Below is a small trained network, with its code and all its weights. Each question gives an input and a target symbol and asks what happens when units are switched off, that is, made to give their printed mean instead of their output.

import numpy as np


def w(rows, s, z=0):
    codes = np.array(rows[::2]) - 128.0
    scale = np.full(codes.shape[1], s)
    scale[-1] = z or s
    return codes * scale


def norm(h):
    return h / np.sqrt((h * h).mean(-1, keepdims=True) + 1e-5)


def f(y):
    return np.maximum(y, 0)


def softmax(a):
    e = np.exp(a - a.max(-1, keepdims=True))
    return e / e.sum(-1, keepdims=True)


def log_softmax(a):
    a = a - a.max(-1, keepdims=True)
    return a - np.log(np.exp(a).sum(-1, keepdims=True))


def net(x, mask):
    ids = ['αβγδεζθλμπστφψω'.index(c) for c in x.split()]
    T = len(ids)
    res = E[ids] + P[:T]
    r = norm(res)
    for j in range(3):
        rows = slice(2 * j, 2 * j + 2)
        q, k, v = (r @ M[0][rows].T for M in (Q, K, V))
        z = softmax(np.where(np.tri(T) > 0, q @ k.T / 2**0.5, -1e9)) @ v
        o = O[0][rows]
        res = res + np.where(mask[j], z, o[:, -1]) @ o[:, :-1]
    y = f(norm(res) @ A[0][:, :-1].T + A[0][:, -1])
    res = res + np.where(mask[3:7], y, B[0][:, -1]) @ B[0][:, :-1]
    return log_softmax(norm(res)[-1] @ U[:, :-1].T + U[:, -1])


Q, K, V, O, A, B = {}, {}, {}, {}, {}, {}
E = w([
[117,89,254],'α',
[168,145,136],'β',
[123,148,163],'γ',
[123,148,162],'δ',
[181,116,151],'ε',
[126,74,145],'ζ',
[57,167,120],'θ',
[28,49,152],'λ',
[94,141,164],'μ',
[158,202,90],'π',
[108,115,103],'σ',
[146,95,162],'τ',
[52,111,161],'φ',
[146,109,165],'ψ',
[103,129,131],'ω',
],0.013)
P = w([
[186,178,46],'0',
[125,171,54],'1',
[104,181,23],'2',
[103,199,14],'3',
[96,200,16],'4',
[105,216,16],'5',
[99,220,8],'6',
],0.0015)
Q[0] = w([
[186,139,111],'h1',
[50,170,203],'h1',
[254,81,152],'h2',
[118,102,103],'h2',
[122,220,248],'h3',
[184,4,69],'h3',
],0.0093)
K[0] = w([
[138,140,118],'h1',
[94,40,254],'h1',
[237,68,224],'h2',
[81,59,163],'h2',
[46,119,241],'h3',
[205,111,102],'h3',
],0.0075)
V[0] = w([
[55,148,132],'h1',
[103,70,104],'h1',
[208,109,30],'h2',
[76,222,148],'h2',
[252,71,106],'h3',
[81,131,180],'h3',
],0.0042)
O[0] = w([
[12,214,49,120],'h1',
[127,18,223,14],'h1',
[75,127,8,62],'h2',
[131,4,202,204],'h2',
[148,234,187,9],'h3',
[157,45,62,231],'h3',
],0.0027,0.0012)
A[0] = w([
[228,91,206,91],'n1',
[8,43,227,125],'n2',
[169,253,218,136],'n3',
[252,35,83,1],'n4',
],0.0049,0.0037)
B[0] = w([
[2,139,206,193],'n1',
[202,122,88,253],'n2',
[135,137,66,227],'n3',
[154,157,154,150],'n4',
],0.0069,0.0045)
U = w([
[116,125,130,34],'α',
[125,125,121,22],'β',
[88,145,145,77],'γ',
[106,169,135,137],'δ',
[132,185,9,102],'ε',
[136,65,228,146],'ζ',
[180,191,194,177],'θ',
[145,124,110,69],'λ',
[235,41,128,141],'μ',
[164,65,22,101],'π',
[31,128,29,179],'σ',
[65,112,195,178],'τ',
[69,39,113,254],'φ',
[132,97,125,78],'ψ',
[139,92,104,86],'ω',
],0.013,0.0058)

Each question gives the input, a string of symbols that net reads in full, and the target symbol t.
The units are the heads (2 rows each of Q, K, V and O) and the neurons (one row each of A and B). Each row of codes is followed by its name. A weight is (code - 128) times the scale printed after its matrix; where a second scale follows, it is the last column's (O, A, B and U).
mask holds one flag per unit, heads first, then neurons. A switched-off unit (its flag False) gives its mean, the last column of its rows in O or B, instead of its output. The means were averaged over made-up inputs and are rounded, as every weight is.
A unit's drop is (log p(t) with every unit on - log p(t) with that unit switched off) / (log p(t) with every unit on - log p(t) with every unit switched off).
The circuit of an input: a set's keep is (log p(t) with only the set's units on - log p(t) with every unit switched off) / (log p(t) with every unit on - log p(t) with every unit switched off). Starting from all 7 units, units are removed one at a time, each time the one whose removal leaves the highest keep (on an exact tie, the one counted first), for as long as the keep stays at least 0.8.
units of the circuit, in order: the units of the circuit, biggest drop first
most important unit: the unit with the biggest drop
top k neurons: the k neurons with the biggest drops, biggest first
which heads matter: for each layer, one digit per head in row order, 1 if its drop is at least 0.15 and else 0, layers parted by /
drop when u is switched off: that unit's drop, to one decimal
input μ α φ ζ ε β ω, target π: top 2 neurons : n2, n1
input μ θ ε, target θ: which heads matter : 010
input ε ε α ω α ε ζ, target ζ: which heads matter : 101
input π π λ μ, target π: which heads matter : 001
input ε ε δ, target ε: top 2 neurons : n3, n2
input λ ε ε γ, target ε: which heads matter : 000
input ε β ζ μ δ, target μ: which heads matter : 001
input α φ μ ψ, target τ: top neuron : n1
input ζ ε ε β ε ε ζ, target ζ: top 2 neurons : n3, n1
input ε β γ, target ε: which heads matter : 100
input μ γ δ, target μ: units of the circuit, in order : h2, n2, h3
input ζ ζ μ γ δ, target ζ: units of the circuit, in order : h2, h3
input μ ζ ω δ μ γ, target μ: which heads matter : 111
input τ δ τ, target τ: most important unit : n1
input ω ψ ψ π π θ ε, target θ: which heads matter : 000
input ε β ε φ ε ε τ, target τ: which heads matter : 100
input μ λ λ δ μ, target μ: which heads matter : 011
input λ ζ ε γ ε ε δ, target ε: drop when n1 is switched off : -0.1
input θ μ μ γ, target μ: drop when h2 is switched off : 0.9
input π ε ε θ μ ω, target π: drop when h1 is switched off : 0.0
input θ ε λ ψ λ α μ, target μ: drop when h3 is switched off : 0.1
